[[139 149 109 148]
 [107 108 138 110]]
->
[[110 138 108 107]
 [148 109 149 139]]

[[122 130 108 121 129 129 133]
 [127 137 140 135 128 127 129]
 [132 119 128 124 133 140 143]
 [128 103 117 124 118 121 133]
 [134 134 123 116 127 142 129]
 [122 136 118 130 122 131 129]]
->
[[129 131 122 130 118 136 122]
 [129 142 127 116 123 134 134]
 [133 121 118 124 117 103 128]
 [143 140 133 124 128 119 132]
 [129 127 128 135 140 137 127]
 [133 129 129 121 108 130 122]]

[[135 122 136 125 131 123 123 106 149 128 130 133]
 [129 123 131 130 131 144 125 116 153 128 146 130]]
->
[[130 146 128 153 116 125 144 131 130 131 123 129]
 [133 130 128 149 106 123 123 131 125 136 122 135]]

[[130 122 107 156 116 122 127 130 144 128 114 118 125 121]
 [137 126 139 125 123 129 123 136 124 119 139 127 135 133]
 [105 124 118 148 125 114 121 105 137 139 127 129 108 110]]
->
[[110 108 129 127 139 137 105 121 114 125 148 118 124 105]
 [133 135 127 139 119 124 136 123 129 123 125 139 126 137]
 [121 125 118 114 128 144 130 127 122 116 156 107 122 130]]

[[124 118]
 [122 122]
 [147 143]
 [140 110]
 [105 117]
 [119 124]]
->
[[124 119]
 [117 105]
 [110 140]
 [143 147]
 [122 122]
 [118 124]]

[[132 131 133 133 126 124 139 133 136]
 [138 122 127 129 129 127 124 133 121]
 [113 140 134 130 121 117 149 132 147]]
->
[[147 132 149 117 121 130 134 140 113]
 [121 133 124 127 129 129 127 122 138]
 [136 133 139 124 126 133 133 131 132]]

[[106 115 138 127 128 137 129 115 115]
 [144 138 103 116 138 142 145 126 155]
 [137 104 140 115 136 125 155 111 131]]
->
[[131 111 155 125 136 115 140 104 137]
 [155 126 145 142 138 116 103 138 144]
 [115 115 129 137 128 127 138 115 106]]
---
[[143 131 119 127 118 136 129 150]
 [152 125 113 128 124 130 129 139]
 [124 137 138 131 133 126 142 122]
 [143 122 122 111 121 142 123 111]
 [121 140 127 125 130 130 145 128]]
->
[[152 125 113 128 124 130 129 139]
 [143 131 119 127 118 136 129 150]
 [143 122 122 111 121 142 123 111]
 [121 140 127 125 130 130 145 128]
 [124 137 138 131 133 126 142 122]]

[[153 131 137 117 113 126 135 126 133 142]
 [128 134 118 133 114 133 125 141 136 137]
 [120 121 143 129 128 121 137 124 136 123]
 [131 137 126 132 125 127 128 143 123 132]
 [133 130 136 114 113 140 126 122 124 121]
 [129 118 122 120 131 127 128 136 130 142]]
->
[[128 134 118 133 114 133 125 141 136 137]
 [129 118 122 120 131 127 128 136 130 142]
 [131 137 126 132 125 127 128 143 123 132]
 [133 130 136 114 113 140 126 122 124 121]
 [153 131 137 117 113 126 135 126 133 142]
 [120 121 143 129 128 121 137 124 136 123]]

[[129 151 146 155 121]
 [142 144 139 123 143]
 [122 125 123 144 149]
 [133 116 134 120 129]]
->
[[122 125 123 144 149]
 [133 116 134 120 129]
 [142 144 139 123 143]
 [129 151 146 155 121]]

[[122 149 131 115 137 118 129 122 116 132]
 [124 132 147 133 125 127 109 122 127 125]
 [139 115 141 151 125 127 123 127 138 128]
 [123 140 127 121 143 141 118 138 134 111]
 [129 121 122 128 134 157 118 137 140 112]
 [141 121 112 136 136 122 156 135 135 134]
 [127 124 119 136 135 125 133 152 141 112]]
->
[[141 121 112 136 136 122 156 135 135 134]
 [127 124 119 136 135 125 133 152 141 112]
 [129 121 122 128 134 157 118 137 140 112]
 [123 140 127 121 143 141 118 138 134 111]
 [122 149 131 115 137 118 129 122 116 132]
 [139 115 141 151 125 127 123 127 138 128]
 [124 132 147 133 125 127 109 122 127 125]]

[[128 128 128 123 101 143 128 127 131 124 130 129]
 [126 128 126 126 122 130 127 124 127 130 127 130]]
->
[[126 128 126 126 122 130 127 124 127 130 127 130]
 [128 128 128 123 101 143 128 127 131 124 130 129]]

[[146 135 115 146 109 113 126 142 116 119 115]
 [141 150 110 140 111 107 114 137 104 124 133]
 [148 110 145 145 110 148 129 146 146 145 106]
 [148 129 146 142 108 148 110 146 131 141 109]
 [140 153 122 129 113 114 103 132 104 139 133]]
->
[[141 150 110 140 111 107 114 137 104 124 133]
 [146 135 115 146 109 113 126 142 116 119 115]
 [140 153 122 129 113 114 103 132 104 139 133]
 [148 110 145 145 110 148 129 146 146 145 106]
 [148 129 146 142 108 148 110 146 131 141 109]]

[[120 123 134 123 134 127 141 117 143 124 104 135 143 148]
 [137 143 121 136 121 141 118 138 111 136 151 126 116 111]
 [125 111 132 119 134 111 121 129 120 120 139 136 124 124]]
->
[[137 143 121 136 121 141 118 138 111 136 151 126 116 111]
 [125 111 132 119 134 111 121 129 120 120 139 136 124 124]
 [120 123 134 123 134 127 141 117 143 124 104 135 143 148]]

[[111 139 122 140 128 137 123 126]
 [148 139 110 112 125 129 129 134]
 [111 139 135 126 131 128 129 130]
 [103 132 147 132 131 134 126 121]]
->
[[148 139 110 112 125 129 129 134]
 [111 139 122 140 128 137 123 126]
 [111 139 135 126 131 128 129 130]
 [103 132 147 132 131 134 126 121]]

[[126 133 138 145 139]
 [125 136 143 154 144]
 [125 137 144 156 145]
 [125 135 142 152 143]]
->
[[126 133 138 145 139]
 [125 135 142 152 143]
 [125 136 143 154 144]
 [125 137 144 156 145]]
